Here is a tiny trained network, its code and every weight. The questions are about switching its units off for an input and a target symbol, where a switched-off unit gives its printed mean instead of its output.

import numpy as np


def w(rows, s, z=0):
    codes = np.array(rows[::2]) - 128.0
    scale = np.full(codes.shape[1], s)
    scale[-1] = z or s
    return codes * scale


def softmax(a):
    e = np.exp(a - a.max(-1, keepdims=True))
    return e / e.sum(-1, keepdims=True)


def log_softmax(a):
    a = a - a.max(-1, keepdims=True)
    return a - np.log(np.exp(a).sum(-1, keepdims=True))


def net(x, mask):
    ids = ['ΓΔΦΩεηλπτ'.index(c) for c in x.split()]
    T = len(ids)
    res = E[ids] + P[:T]
    u = 0
    for l in range(3):
        r = res
        for j in range(2):
            rows = slice(2 * j, 2 * j + 2)
            q, k, v = (r @ M[l][rows].T for M in (Q, K, V))
            z = softmax(np.where(np.tri(T) > 0, q @ k.T / 2**0.5, -1e9)) @ v
            o = O[l][rows]
            res = res + np.where(mask[u + j], z, o[:, -1]) @ o[:, :-1]
        u += 2
    return log_softmax(res[-1] @ U[:, :-1].T + U[:, -1])


Q, K, V, O = {}, {}, {}, {}
E = w([
[140,139,196,71,81],'Γ',
[108,180,204,77,121],'Δ',
[180,74,135,163,85],'Φ',
[170,140,144,99,118],'Ω',
[125,115,212,144,101],'ε',
[176,86,100,114,21],'η',
[239,95,37,123,188],'λ',
[235,165,19,31,117],'π',
[159,210,240,216,252],'τ',
],0.011)
P = w([
[90,125,87,129,151],'0',
[153,88,162,100,144],'1',
[128,197,111,151,110],'2',
[179,95,196,103,124],'3',
[168,253,130,165,73],'4',
[193,111,193,129,120],'5',
],0.018)
Q[0] = w([
[136,109,137,109,25],'L0H1',
[180,132,178,43,151],'L0H1',
[247,129,171,123,132],'L0H2',
[94,49,132,65,179],'L0H2',
],0.013)
K[0] = w([
[175,63,179,70,85],'L0H1',
[132,172,212,208,19],'L0H1',
[219,177,170,115,186],'L0H2',
[62,154,61,180,254],'L0H2',
],0.0099)
V[0] = w([
[128,185,227,150,22],'L0H1',
[222,129,117,36,158],'L0H1',
[158,50,7,253,91],'L0H2',
[158,85,17,87,121],'L0H2',
],0.006)
O[0] = w([
[191,23,95,151,85,241],'L0H1',
[155,166,183,73,82,173],'L0H1',
[102,99,162,5,222,3],'L0H2',
[127,154,177,2,131,75],'L0H2',
],0.0062,0.0053)
Q[1] = w([
[109,96,89,170,146],'L1H1',
[88,209,78,114,252],'L1H1',
[115,196,81,170,47],'L1H2',
[50,128,63,142,140],'L1H2',
],0.011)
K[1] = w([
[114,70,160,138,130],'L1H1',
[39,109,114,114,108],'L1H1',
[121,118,244,156,108],'L1H2',
[87,139,164,148,210],'L1H2',
],0.012)
V[1] = w([
[82,187,79,182,180],'L1H1',
[152,149,255,159,35],'L1H1',
[179,188,179,203,250],'L1H2',
[12,174,214,188,202],'L1H2',
],0.0076)
O[1] = w([
[35,99,78,148,163,81],'L1H1',
[246,167,91,162,141,253],'L1H1',
[254,111,99,35,243,120],'L1H2',
[197,185,127,156,244,31],'L1H2',
],0.0082,0.0081)
Q[2] = w([
[130,253,37,189,115],'L2H1',
[58,206,141,116,144],'L2H1',
[33,38,68,184,243],'L2H2',
[62,116,53,180,136],'L2H2',
],0.0066)
K[2] = w([
[178,5,170,119,124],'L2H1',
[122,94,109,96,138],'L2H1',
[122,190,144,102,125],'L2H2',
[112,197,135,145,142],'L2H2',
],0.013)
V[2] = w([
[207,58,221,168,108],'L2H1',
[116,109,254,207,194],'L2H1',
[58,200,200,220,142],'L2H2',
[107,249,40,109,112],'L2H2',
],0.007)
O[2] = w([
[45,66,184,125,186,254],'L2H1',
[88,48,2,213,180,130],'L2H1',
[211,34,155,179,70,47],'L2H2',
[183,224,191,166,14,7],'L2H2',
],0.0073,0.0081)
U = w([
[25,37,53,198,153,184],'Γ',
[15,52,171,43,226,148],'Δ',
[88,169,137,77,202,141],'Φ',
[32,63,180,54,85,126],'Ω',
[228,220,57,212,74,58],'ε',
[155,172,135,133,136,252],'η',
[255,90,138,92,191,121],'λ',
[184,220,156,108,136,102],'π',
[115,113,158,193,20,47],'τ',
],0.0091,0.0041)

Each question gives the input, a string of symbols that net reads in full, and the target symbol t.
The units are the heads (2 rows each of Q, K, V and O). Each row of codes is followed by its name. A weight is (code - 128) times the scale printed after its matrix; where a second scale follows, it is the last column's (O and U).
mask holds one flag per head, layer by layer. A switched-off head (its flag False) gives its mean, the last column of its rows in O, instead of its output. The means were averaged over made-up inputs and are rounded, as every weight is.
A unit's drop is (log p(t) with every unit on - log p(t) with that unit switched off) / (log p(t) with every unit on - log p(t) with every unit switched off).
The circuit of an input: a set's keep is (log p(t) with only the set's units on - log p(t) with every unit switched off) / (log p(t) with every unit on - log p(t) with every unit switched off). Starting from all 6 units, units are removed one at a time, each time the one whose removal leaves the highest keep (on an exact tie, the one counted first), for as long as the keep stays at least 0.8.
units of the circuit, in order: the units of the circuit, biggest drop first
heads that matter: for each layer, one digit per head in row order, 1 if its drop is at least 0.15 and else 0, layers parted by /
input ε ε π ε, target Ω: heads that matter	00 / 01 / 10
input π π τ, target π: units of the circuit, in order	L2H1
input ε Ω ε τ, target Γ: heads that matter	01 / 00 / 10
input τ Φ ε ε η Ω, target τ: heads that matter	10 / 11 / 00
input Γ λ Ω, target Φ: units of the circuit, in order	L2H2, L0H2
input Ω ε Δ π Δ η, target Ω: units of the circuit, in order	L1H2, L2H2
input π π Δ Δ π Δ, target Ω: heads that matter	00 / 01 / 01
input ε π η η Δ, target Ω: heads that matter	00 / 01 / 10
input Φ ε ε ε, target λ: heads that matter	00 / 10 / 00
input Δ Ω Γ Δ τ Δ, target Γ: heads that matter	11 / 00 / 10
input ε η ε ε ε, target Γ: units of the circuit, in order	L2H1, L0H1
input Φ ε Γ ε Γ η, target τ: heads that matter	10 / 11 / 00
input Γ Δ ε Δ π Γ, target Ω: heads that matter	00 / 01 / 01
input π π π Ω, target Ω: units of the circuit, in order	L1H2
input π π Δ, target π: units of the circuit, in order	L2H1, L2H2
input ε τ ε ε ε η, target τ: heads that matter	11 / 11 / 00
input ε π η, target π: units of the circuit, in order	L0H1, L2H1
input η Δ Δ, target ε: units of the circuit, in order	L2H2, L1H2
input π Δ Γ, target ε: units of the circuit, in order	L0H2, L2H2
input ε π ε, target π: units of the circuit, in order	L2H1, L1H2
